Look-ups in named tables: a row name and a column name give one cell, copied from the table.

Volora:
	Nof	Raba	Mip	Bos	Labubo	Div	Dis	Foze	Romi	Vadulof
Pafisit	3.2	-2.0	2.1	-4.4	3.9	0.5	-1.1	4.4	-0.1	-3.8
Gep	-2.2	-5.3	2.4	1.5	-1.9	2.2	2.6	-3.3	-2.7	1.9
Veku	-1.4	-0.8	0.0	-0.6	2.5	1.4	-2.7	0.9	-0.6	-2.0
Fol	3.1	-3.0	1.7	-2.8	3.7	1.5	-2.3	3.2	3.0	-5.2
Muz	1.0	-3.5	2.1	-2.7	3.4	0.8	-1.3	2.9	0.1	0.2
Sefar	-2.2	-3.9	3.5	0.3	-0.8	2.6	1.7	-1.8	-3.4	3.9
Liba	-2.6	0.1	0.5	0.6	1.6	0.9	1.4	-1.5	-0.2	-0.1
Zudenik	4.9	-4.1	4.1	-4.4	5.4	2.0	-2.4	2.3	2.6	-4.6
Votugub	0.9	-0.5	-0.5	0.5	-2.1	-1.0	1.6	-1.5	-0.8	-1.8
Zav	0.9	0.0	-2.8	2.5	-0.1	-0.3	1.5	-2.6	2.1	-3.7
Kamibak	2.2	0.4	-3.4	2.3	-1.8	-1.2	2.3	-5.0	3.0	-2.7

What is the Vadulof of Sefar in Volora? 3.9
What is the Mip of Pafisit in Volora? 2.1
What is the Mip of Fol in Volora? 1.7
What is the Romi of Gep in Volora? -2.7
What is the Romi of Veku in Volora? -0.6
What is the Nof of Zudenik in Volora? 4.9
What is the Nof of Zav in Volora? 0.9
What is the Raba of Kamibak in Volora? 0.4
What is the Dis of Zav in Volora? 1.5
What is the Dis of Liba in Volora? 1.4
What is the Romi of Zudenik in Volora? 2.6
What is the Romi of Zav in Volora? 2.1
What is the Raba of Gep in Volora? -5.3
What is the Nof of Gep in Volora? -2.2
What is the Raba of Veku in Volora? -0.8
What is the Labubo of Veku in Volora? 2.5
What is the Dis of Fol in Volora? -2.3
What is the Bos of Pafisit in Volora? -4.4
What is the Vadulof of Fol in Volora? -5.2

Galadu:
fields: Fira, Koreki, Gufe, Begatez, Nemu
Zadi: [-2.19, 2.13, -6.75, -2.29, 2.60]
Gepege: [3.63, 1.94, -1.65, -2.22, -0.92]
Sofufem: [-1.07, -0.33, -2.70, -1.62, -0.76]
Bupu: [2.23, 1.48, -0.95, -4.79, 0.77]
Kitar: [2.04, 1.38, 0.81, -2.48, 0.03]
Genep: [-0.64, -0.05, 0.94, 0.66, 3.32]
Gaburot: [1.97, -0.25, 2.42, 1.33, 2.73]
Godako: [-0.21, 2.10, 1.39, -1.48, 2.21]
Vuro: [-1.86, -2.09, -7.57, 1.60, 8.46]
Fetapi: [0.78, -4.05, -3.78, 4.85, 6.11]
Geb: [1.92, -1.22, 2.84, -0.78, -1.08]
Mubo: [-1.69, 0.64, 0.36, 0.04, 1.57]
Vom: [0.74, -0.66, 0.10, -0.40, -1.36]

What is the Nemu of Mubo in Galadu? 1.57
What is the Koreki of Godako in Galadu? 2.10
What is the Nemu of Sofufem in Galadu? -0.76
What is the Gufe of Kitar in Galadu? 0.81
What is the Fira of Zadi in Galadu? -2.19
What is the Begatez of Mubo in Galadu? 0.04
What is the Nemu of Godako in Galadu? 2.21
What is the Koreki of Fetapi in Galadu? -4.05
What is the Koreki of Genep in Galadu? -0.05
What is the Begatez of Gepege in Galadu? -2.22
What is the Begatez of Gaburot in Galadu? 1.33
What is the Gufe of Vom in Galadu? 0.10
What is the Koreki of Kitar in Galadu? 1.38
What is the Begatez of Bupu in Galadu? -4.79
What is the Fira of Mubo in Galadu? -1.69

Table Figoba
	Veresu	Vil	Metulan	Nerom	Demozi	Guz	Palato	Fatadir	Kigo	Fad
Kifu	148	53	127	44	211	138	135	203	209	199
Mab	179	65	147	75	30	137	138	63	53	57
Vur	32	158	133	142	217	138	138	214	214	204
Zikam	105	193	105	168	219	139	140	205	211	198
Komifaz	93	210	134	202	50	136	143	89	72	75
Mota	226	202	112	179	63	135	136	83	78	77
Pup	34	219	130	215	117	140	141	104	109	106
Biv	234	82	109	88	90	142	142	83	92	87
Bavezov	232	82	130	85	36	137	138	61	55	57
Reki	230	37	132	37	100	137	134	114	113	111
Dumu	222	41	142	41	77	135	131	93	91	92

Veresu of Kifu: 148
Veresu of Vur: 32
Kigo of Pup: 109
Metulan of Komifaz: 134
Palato of Mab: 138
Nerom of Kifu: 44
Fad of Dumu: 92
Vil of Komifaz: 210
Demozi of Mab: 30
Fad of Reki: 111
Veresu of Dumu: 222
Fatadir of Dumu: 93
Vil of Mab: 65
Veresu of Zikam: 105
Fatadir of Biv: 83
Fatadir of Mab: 63
Nerom of Komifaz: 202
Nerom of Mota: 179
Fad of Zikam: 198
Palato of Dumu: 131

Vukid
         Liv  Gofutud  Suz  Lupu  Fudipu  Gifofab  Kopev
Nok       -8       -3   22    18      -7      -61     48
Sitilat  -58      -84  -28   -77      -5       55    -61
Nidep     10       34  -37    35     -31      -58      6
Tun       17       20  -36    13     -36      -55      3
Dig      -13        3  -37    20       1      -49     23

What is the Gifofab of Sitilat in Vukid?
55
What is the Lupu of Tun in Vukid?
13
What is the Gofutud of Nok in Vukid?
-3
What is the Fudipu of Nok in Vukid?
-7
What is the Lupu of Nidep in Vukid?
35
What is the Gifofab of Tun in Vukid?
-55
What is the Suz of Nok in Vukid?
22
What is the Kopev of Nidep in Vukid?
6
What is the Liv of Nidep in Vukid?
10
What is the Lupu of Dig in Vukid?
20
What is the Gofutud of Tun in Vukid?
20
What is the Lupu of Nok in Vukid?
18
What is the Suz of Nidep in Vukid?
-37
Row with the largest Suz: Nok

